Up to rounding, each matrix moves every point onto a flat space through zero. How many dimensions does that space have?
[[ 0.85  0.34  0.09]
 [ 0.34  0.21 -0.21]
 [ 0.09 -0.21  0.94]]
 -> 2

[[ 0.18 -0.14 -0.36]
 [-0.14  0.11  0.28]
 [-0.36  0.28  0.70]]
 -> 1

[[ 0.70 -0.01 -0.46]
 [-0.01  1.00 -0.02]
 [-0.46 -0.02  0.30]]
 -> 2

[[ 1.00  0.05 -0.01]
 [ 0.05  0.02  0.11]
 [-0.01  0.11  0.99]]
 -> 2

[[ 0.09  0.10 -0.26]
 [ 0.10  0.12 -0.31]
 [-0.26 -0.31  0.79]]
 -> 1

[[ 0.49 -0.49 -0.10]
 [-0.49  0.49  0.10]
 [-0.10  0.10  0.02]]
 -> 1

[[ 0.89  0.31 -0.06]
 [ 0.31  0.15  0.16]
 [-0.06  0.16  0.97]]
 -> 2

[[ 0.85 -0.35  0.07]
 [-0.35  0.15 -0.03]
 [ 0.07 -0.03  0.01]]
 -> 1

[[ 0.98 -0.04  0.13]
 [-0.04  0.93  0.25]
 [ 0.13  0.25  0.09]]
 -> 2

[[ 0.55  0.49 -0.07]
 [ 0.49  0.46  0.08]
 [-0.07  0.08  0.99]]
 -> 2

[[ 0.40  0.47 -0.15]
 [ 0.47  0.55 -0.17]
 [-0.15 -0.17  0.05]]
 -> 1

[[0.90 0.11 0.28]
 [0.11 0.01 0.03]
 [0.28 0.03 0.09]]
 -> 1

[[ 0.01  0.01 -0.11]
 [ 0.01  0.00 -0.05]
 [-0.11 -0.05  0.98]]
 -> 1

[[ 0.00  0.02  0.00]
 [ 0.02  1.00 -0.06]
 [ 0.00 -0.06  0.00]]
 -> 1

[[ 0.35 -0.32 -0.35]
 [-0.32  0.30  0.33]
 [-0.35  0.33  0.36]]
 -> 1

[[ 0.61 -0.41  0.27]
 [-0.41  0.57  0.28]
 [ 0.27  0.28  0.82]]
 -> 2

[[ 0.92  0.11 -0.24]
 [ 0.11  0.84  0.35]
 [-0.24  0.35  0.24]]
 -> 2

[[ 0.54  0.50  0.05]
 [ 0.50  0.47 -0.06]
 [ 0.05 -0.06  0.99]]
 -> 2

[[ 0.20 -0.34 -0.22]
 [-0.34  0.86 -0.09]
 [-0.22 -0.09  0.94]]
 -> 2

[[ 0.02 -0.05 -0.12]
 [-0.05  0.15  0.35]
 [-0.12  0.35  0.84]]
 -> 1

[[ 0.24  0.38 -0.19]
 [ 0.38  0.62 -0.30]
 [-0.19 -0.30  0.15]]
 -> 1

[[ 0.13 -0.24  0.23]
 [-0.24  0.45 -0.44]
 [ 0.23 -0.44  0.42]]
 -> 1

[[ 0.96  0.18 -0.02]
 [ 0.18  0.03  0.00]
 [-0.02  0.00  0.00]]
 -> 1

[[ 0.37  0.42  0.23]
 [ 0.42  0.71 -0.15]
 [ 0.23 -0.15  0.92]]
 -> 2

[[ 0.72  0.43  0.13]
 [ 0.43  0.34 -0.20]
 [ 0.13 -0.20  0.94]]
 -> 2

[[ 0.77  0.27  0.32]
 [ 0.27  0.67 -0.38]
 [ 0.32 -0.38  0.56]]
 -> 2

[[ 0.99  0.09 -0.08]
 [ 0.09  0.45  0.49]
 [-0.08  0.49  0.57]]
 -> 2

[[ 0.00  0.07 -0.01]
 [ 0.07  0.95 -0.20]
 [-0.01 -0.20  0.04]]
 -> 1

[[ 0.89  0.26 -0.18]
 [ 0.26  0.41  0.42]
 [-0.18  0.42  0.70]]
 -> 2

[[0.49 0.49 0.07]
 [0.49 0.50 0.07]
 [0.07 0.07 0.01]]
 -> 1

[[ 0.06  0.23 -0.04]
 [ 0.23  0.94  0.01]
 [-0.04  0.01  1.00]]
 -> 2

[[ 0.99  0.06 -0.07]
 [ 0.06  0.62  0.48]
 [-0.07  0.48  0.39]]
 -> 2

[[0.18 0.38 0.05]
 [0.38 0.80 0.11]
 [0.05 0.11 0.01]]
 -> 1

[[ 0.79 -0.22 -0.35]
 [-0.22  0.77 -0.36]
 [-0.35 -0.36  0.44]]
 -> 2

[[ 0.12  0.28 -0.18]
 [ 0.28  0.61 -0.40]
 [-0.18 -0.40  0.26]]
 -> 1

[[ 0.34  0.47  0.09]
 [ 0.47  0.67 -0.06]
 [ 0.09 -0.06  0.99]]
 -> 2

[[ 0.96  0.03  0.19]
 [ 0.03  0.98 -0.15]
 [ 0.19 -0.15  0.06]]
 -> 2

[[ 0.72  0.07  0.44]
 [ 0.07  0.98 -0.11]
 [ 0.44 -0.11  0.29]]
 -> 2

[[ 0.87  0.05 -0.34]
 [ 0.05  0.98  0.12]
 [-0.34  0.12  0.15]]
 -> 2

[[ 0.66  0.46 -0.10]
 [ 0.46  0.38  0.14]
 [-0.10  0.14  0.97]]
 -> 2

[[0.36 0.46 0.14]
 [0.46 0.59 0.18]
 [0.14 0.18 0.06]]
 -> 1

[[ 0.02 -0.02  0.14]
 [-0.02  0.02 -0.15]
 [ 0.14 -0.15  0.96]]
 -> 1

[[ 0.18 -0.10  0.37]
 [-0.10  0.99  0.05]
 [ 0.37  0.05  0.83]]
 -> 2

[[ 0.54 -0.46 -0.20]
 [-0.46  0.55 -0.20]
 [-0.20 -0.20  0.91]]
 -> 2

[[ 0.01  0.00 -0.09]
 [ 0.00  0.00  0.05]
 [-0.09  0.05  0.99]]
 -> 1

[[ 0.50 -0.10 -0.49]
 [-0.10  0.02  0.10]
 [-0.49  0.10  0.48]]
 -> 1

[[ 0.03  0.03 -0.17]
 [ 0.03  0.04 -0.18]
 [-0.17 -0.18  0.93]]
 -> 1

[[ 0.95 -0.18  0.13]
 [-0.18  0.38  0.45]
 [ 0.13  0.45  0.67]]
 -> 2

[[0.63 0.48 0.01]
 [0.48 0.37 0.01]
 [0.01 0.01 0.00]]
 -> 1

[[ 1.00  0.02  0.05]
 [ 0.02  0.86 -0.35]
 [ 0.05 -0.35  0.15]]
 -> 2

[[ 0.55  0.49  0.11]
 [ 0.49  0.48 -0.11]
 [ 0.11 -0.11  0.97]]
 -> 2
